Below is a small trained network, with its code and all its weights. Each question gives an input and a class and asks what happens when units are switched off, that is, made to give their printed mean instead of their output.

import numpy as np


def w(rows, s, z=0):
    codes = np.array(rows[::2]) - 128.0
    scale = np.full(codes.shape[1], s)
    scale[-1] = z or s
    return codes * scale


def f(y):
    return np.maximum(y, 0)


def log_softmax(a):
    a = a - a.max(-1, keepdims=True)
    return a - np.log(np.exp(a).sum(-1, keepdims=True))


def net(x, mask):
    res = np.array(x, float).reshape(1, 6) / 4 @ E
    y = f(res @ A[0][:, :-1].T + A[0][:, -1])
    res = res + np.where(mask, y, B[0][:, -1]) @ B[0][:, :-1]
    return log_softmax(res[-1] @ U[:, :-1].T + U[:, -1])


A, B = {}, {}
E = w([
[142,166,148,89,245,166],'x0',
[216,180,208,150,111,99],'x1',
[117,223,111,94,73,196],'x2',
[210,67,128,35,113,120],'x3',
[127,130,128,128,130,125],'x4',
[49,147,186,70,106,84],'x5',
],0.011)
A[0] = w([
[154,126,186,184,130,161,157],'n1',
[101,143,141,129,196,130,138],'n2',
[180,54,109,69,72,122,151],'n3',
[149,119,114,164,115,164,144],'n4',
[182,135,173,174,97,78,154],'n5',
[114,237,69,61,70,187,53],'n6',
[108,101,68,148,47,76,149],'n7',
[86,122,139,91,237,180,86],'n8',
[138,203,104,97,60,166,124],'n9',
[145,113,150,88,177,151,133],'n10',
[77,195,146,216,132,162,152],'n11',
[161,121,125,65,127,173,150],'n12',
[20,140,128,60,125,109,140],'n13',
[141,111,178,117,148,74,157],'n14',
[187,84,84,177,106,194,250],'n15',
[76,101,149,88,159,69,200],'n16',
[118,66,142,229,183,115,137],'n17',
[69,90,10,63,136,161,77],'n18',
[165,143,59,140,141,139,80],'n19',
[145,95,170,100,49,163,231],'n20',
[88,96,92,142,103,150,142],'n21',
[81,182,235,54,91,76,137],'n22',
[174,98,133,35,122,105,144],'n23',
[62,58,60,119,170,123,65],'n24',
[82,96,165,85,98,88,143],'n25',
],0.012,0.0023)
B[0] = w([
[151,157,135,100,108,174,175],'n1',
[118,83,152,208,101,87,172],'n2',
[73,150,123,160,75,112,222],'n3',
[90,144,105,83,174,121,160],'n4',
[177,127,142,141,141,215,208],'n5',
[156,7,67,186,120,99,220],'n6',
[76,115,201,184,244,165,202],'n7',
[102,158,197,144,167,144,201],'n8',
[157,78,115,184,165,172,199],'n9',
[81,110,139,155,115,135,178],'n10',
[101,125,138,113,2,103,207],'n11',
[53,126,149,204,58,86,183],'n12',
[148,177,85,152,134,144,208],'n13',
[227,137,63,173,85,138,191],'n14',
[95,208,83,128,178,130,208],'n15',
[125,112,54,195,117,137,195],'n16',
[145,142,85,178,107,52,205],'n17',
[219,162,170,115,95,150,215],'n18',
[103,143,73,121,190,104,166],'n19',
[131,169,144,159,134,115,196],'n20',
[145,182,201,148,84,184,171],'n21',
[158,169,91,125,177,147,247],'n22',
[70,159,150,153,79,97,217],'n23',
[237,131,137,90,91,152,201],'n24',
[136,159,85,180,196,147,195],'n25',
],0.0075,0.014)
U = w([
[192,7,76,166,138,84,123],'0',
[229,154,184,102,113,183,126],'1',
[89,141,138,142,59,74,110],'2',
[134,167,63,119,198,140,72],'3',
[145,136,130,133,141,133,254],'4',
[99,89,240,171,203,166,134],'5',
[137,69,106,70,117,116,119],'6',
[121,87,172,46,151,107,48],'7',
],0.012,0.0056)

Each question gives the input, the list of numbers given to net, and the class t.
The units are the neurons (one row each of A and B). Each row of codes is followed by its name. A weight is (code - 128) times the scale printed after its matrix; where a second scale follows, it is the last column's (A, B and U).
mask holds one flag per neuron, in row order. A switched-off neuron (its flag False) gives its mean, the last column of its row in B, instead of its output. The means were averaged over made-up inputs and are rounded, as every weight is.
A unit's drop is (log p(t) with every unit on - log p(t) with that unit switched off) / (log p(t) with every unit on - log p(t) with every unit switched off).
The circuit of an input: a set's keep is (log p(t) with only the set's units on - log p(t) with every unit switched off) / (log p(t) with every unit on - log p(t) with every unit switched off). Starting from the 12 units with the biggest drops (on a tie, the unit counted first), units are removed one at a time, each time the one whose removal leaves the highest keep (on an exact tie, the one counted first), for as long as the keep stays at least 0.8.
circuit, biggest first: the units of the circuit, biggest drop first
most important unit: the unit with the biggest drop
k most important neurons: the k neurons with the biggest drops, biggest first
input [-5,-5,6,-1,6,-3], class 0: 3 most important neurons -> (n6; n9; n8)
input [7,6,-7,-8,4,-5], class 2: circuit, biggest first -> (n17; n11)
input [-3,-4,-4,0,2,-8], class 3: most important neuron -> (n15)
input [6,-2,-3,-6,-5,3], class 2: 2 most important neurons -> (n11; n7)
input [-8,-5,8,-2,-8,-7], class 0: 2 most important neurons -> (n6; n9)
input [2,-2,-5,3,-4,-6], class 3: 3 most important neurons -> (n15; n6; n11)
input [6,-3,-4,-1,-1,-3], class 5: 3 most important neurons -> (n8; n6; n14)
input [5,2,0,4,0,2], class 5: circuit, biggest first -> (n8; n24)
input [2,-7,-4,-6,4,3], class 1: circuit, biggest first -> (n24; n18)
input [-4,-7,4,4,-6,-8], class 3: 2 most important neurons -> (n15; n19)
input [7,-7,3,2,-5,6], class 1: 4 most important neurons -> (n18; n24; n7; n13)
input [4,6,4,-8,-2,4], class 2: 3 most important neurons -> (n11; n18; n24)
input [-2,-6,-5,-4,0,1], class 1: 4 most important neurons -> (n24; n6; n21; n18)
input [7,1,-3,5,-1,-4], class 5: circuit, biggest first -> (n8; n10)
input [-8,-8,6,-4,1,1], class 1: circuit, biggest first -> (n18; n21)
input [3,5,2,3,8,-3], class 4: most important unit -> n18
input [-4,-7,-1,8,4,4], class 2: 3 most important neurons -> (n3; n23; n5)
input [-2,0,-3,2,3,-5], class 3: circuit, biggest first -> (n15; n6)
input [-3,7,7,-5,-1,6], class 0: circuit, biggest first -> (n6; n9)
input [-6,0,2,8,3,-3], class 2: most important unit -> n3
input [4,-4,-1,7,6,-2], class 2: circuit, biggest first -> (n12; n23; n3)
